Below is a small trained network, with its code and all its weights. Each question gives an input and a target symbol and asks what happens when units are switched off, that is, made to give their printed mean instead of their output.

import numpy as np


def w(rows, s, z=0):
    codes = np.array(rows[::2]) - 128.0
    scale = np.full(codes.shape[1], s)
    scale[-1] = z or s
    return codes * scale


def norm(h):
    return h / np.sqrt((h * h).mean(-1, keepdims=True) + 1e-5)


def f(y):
    return np.maximum(y, 0)


def softmax(a):
    e = np.exp(a - a.max(-1, keepdims=True))
    return e / e.sum(-1, keepdims=True)


def log_softmax(a):
    a = a - a.max(-1, keepdims=True)
    return a - np.log(np.exp(a).sum(-1, keepdims=True))


def net(x, mask):
    ids = ['αβγεζθξπτφψω'.index(c) for c in x.split()]
    T = len(ids)
    res = E[ids] + P[:T]
    r = norm(res)
    for j in range(2):
        rows = slice(3 * j, 3 * j + 3)
        q, k, v = (r @ M[0][rows].T for M in (Q, K, V))
        z = softmax(np.where(np.tri(T) > 0, q @ k.T / 3**0.5, -1e9)) @ v
        o = O[0][rows]
        res = res + np.where(mask[j], z, o[:, -1]) @ o[:, :-1]
    y = f(norm(res) @ A[0][:, :-1].T + A[0][:, -1])
    res = res + np.where(mask[2:6], y, B[0][:, -1]) @ B[0][:, :-1]
    return log_softmax(norm(res)[-1] @ U[:, :-1].T + U[:, -1])


Q, K, V, O, A, B = {}, {}, {}, {}, {}, {}
E = w([
[171,34,139,126,157,109],'α',
[92,152,87,67,215,122],'β',
[120,78,150,149,1,158],'γ',
[143,94,125,165,226,169],'ε',
[125,108,112,81,175,110],'ζ',
[129,48,141,156,148,142],'θ',
[144,139,106,104,229,166],'ξ',
[134,83,171,157,108,143],'π',
[136,170,171,119,157,82],'τ',
[177,135,183,90,143,117],'φ',
[224,144,83,228,75,44],'ψ',
[77,165,135,168,109,118],'ω',
],0.017)
P = w([
[94,79,143,182,117,30],'0',
[133,141,134,127,122,97],'1',
[192,196,133,150,82,149],'2',
[85,65,209,165,187,143],'3',
[131,129,174,121,160,145],'4',
[189,188,181,153,109,207],'5',
[77,56,250,141,202,196],'6',
[142,131,185,96,164,162],'7',
],0.013)
Q[0] = w([
[107,130,204,86,164,231],'h1',
[167,185,73,179,115,64],'h1',
[211,250,186,188,107,192],'h1',
[159,101,48,121,100,138],'h2',
[162,183,71,96,47,112],'h2',
[182,199,70,150,88,175],'h2',
],0.014)
K[0] = w([
[80,124,195,55,140,190],'h1',
[144,195,104,167,107,7],'h1',
[87,203,250,182,153,120],'h1',
[58,164,60,129,91,91],'h2',
[177,165,87,150,91,97],'h2',
[149,125,94,220,149,56],'h2',
],0.014)
V[0] = w([
[211,190,177,104,204,55],'h1',
[166,175,245,125,146,14],'h1',
[240,38,58,31,144,128],'h1',
[188,214,148,114,83,122],'h2',
[254,146,93,243,117,147],'h2',
[149,83,166,72,145,208],'h2',
],0.0074)
O[0] = w([
[156,143,160,58,162,199,230],'h1',
[166,171,213,26,153,83,245],'h1',
[233,57,42,123,93,149,102],'h1',
[135,130,103,150,139,253,2],'h2',
[182,107,173,176,226,224,90],'h2',
[198,161,41,118,65,11,197],'h2',
],0.0071,0.0051)
A[0] = w([
[9,95,110,176,151,105,3],'n1',
[221,158,57,94,125,184,116],'n2',
[203,142,155,99,154,85,47],'n3',
[139,222,68,93,176,163,32],'n4',
],0.013,0.0052)
B[0] = w([
[181,166,56,72,97,252,152],'n1',
[55,110,101,109,123,173,195],'n2',
[130,167,49,186,99,139,254],'n3',
[161,105,145,182,61,76,188],'n4',
],0.017,0.0084)
U = w([
[241,28,80,59,113,155,80],'α',
[67,97,125,95,99,35,159],'β',
[93,42,200,123,85,112,253],'γ',
[84,148,69,164,237,106,124],'ε',
[75,120,72,13,139,139,140],'ζ',
[189,16,131,183,121,78,125],'θ',
[51,87,88,171,53,176,159],'ξ',
[178,144,187,255,94,97,74],'π',
[228,191,164,69,145,100,81],'τ',
[144,231,95,71,91,216,20],'φ',
[172,85,151,152,193,193,211],'ψ',
[5,170,192,171,175,97,174],'ω',
],0.013,0.0066)

Each question gives the input, a string of symbols that net reads in full, and the target symbol t.
The units are the heads (3 rows each of Q, K, V and O) and the neurons (one row each of A and B). Each row of codes is followed by its name. A weight is (code - 128) times the scale printed after its matrix; where a second scale follows, it is the last column's (O, A, B and U).
mask holds one flag per unit, heads first, then neurons. A switched-off unit (its flag False) gives its mean, the last column of its rows in O or B, instead of its output. The means were averaged over made-up inputs and are rounded, as every weight is.
A unit's drop is (log p(t) with every unit on - log p(t) with that unit switched off) / (log p(t) with every unit on - log p(t) with every unit switched off).
The circuit of an input: a set's keep is (log p(t) with only the set's units on - log p(t) with every unit switched off) / (log p(t) with every unit on - log p(t) with every unit switched off). Starting from all 6 units, units are removed one at a time, each time the one whose removal leaves the highest keep (on an exact tie, the one counted first), for as long as the keep stays at least 0.8.
circuit, biggest first: the units of the circuit, biggest drop first
unit that matters most: the unit with the biggest drop
top k neurons: the k neurons with the biggest drops, biggest first
which heads matter: for each layer, one digit per head in row order, 1 if its drop is at least 0.15 and else 0, layers parted by /
input ξ ζ β, target ξ: circuit, biggest first -> [n2; h1; n4]
input ξ ξ ψ α ψ β, target ψ: top neuron -> [n3]
input β β ξ ξ β ζ ω, target φ: which heads matter -> 00
input β τ ξ ξ ξ, target ξ: which heads matter -> 10
input β ω φ, target ω: which heads matter -> 10
input β ξ ζ, target ξ: top 2 neurons -> [n2; n4]
input ε ξ φ τ ξ θ, target τ: which heads matter -> 10
input π ζ π π π ε, target π: which heads matter -> 10
input ξ φ ξ ξ γ π ζ, target β: which heads matter -> 01
input ξ ξ ξ ψ ω β, target ω: which heads matter -> 10
input ψ ξ θ, target ψ: which heads matter -> 01
input π π α, target π: circuit, biggest first -> [h1; h2]
input θ ξ τ ξ π ξ ε φ, target φ: top 2 neurons -> [n3; n4]
input π ξ ξ ξ β, target β: circuit, biggest first -> [n4]
input β ξ β, target ξ: circuit, biggest first -> [n4; n2]
input β π φ ψ ξ π, target ψ: top 2 neurons -> [n4; n3]
input ω β ε τ α ε, target τ: which heads matter -> 10
input π ψ ξ, target ψ: which heads matter -> 01
input π β ξ ξ ω ξ, target ω: which heads matter -> 10
input τ ξ π, target τ: unit that matters most -> h1
input π α ε, target π: top 3 neurons -> [n1; n2; n4]
input ε ξ φ π τ ξ, target τ: top 2 neurons -> [n4; n1]
input θ ε π β φ, target φ: top 2 neurons -> [n3; n2]
input α θ π β, target ζ: top 2 neurons -> [n1; n3]
input π τ α, target τ: top 2 neurons -> [n1; n2]
input θ φ β φ ψ γ φ, target τ: top 3 neurons -> [n2; n4; n1]
input ψ ψ π, target ψ: unit that matters most -> h2
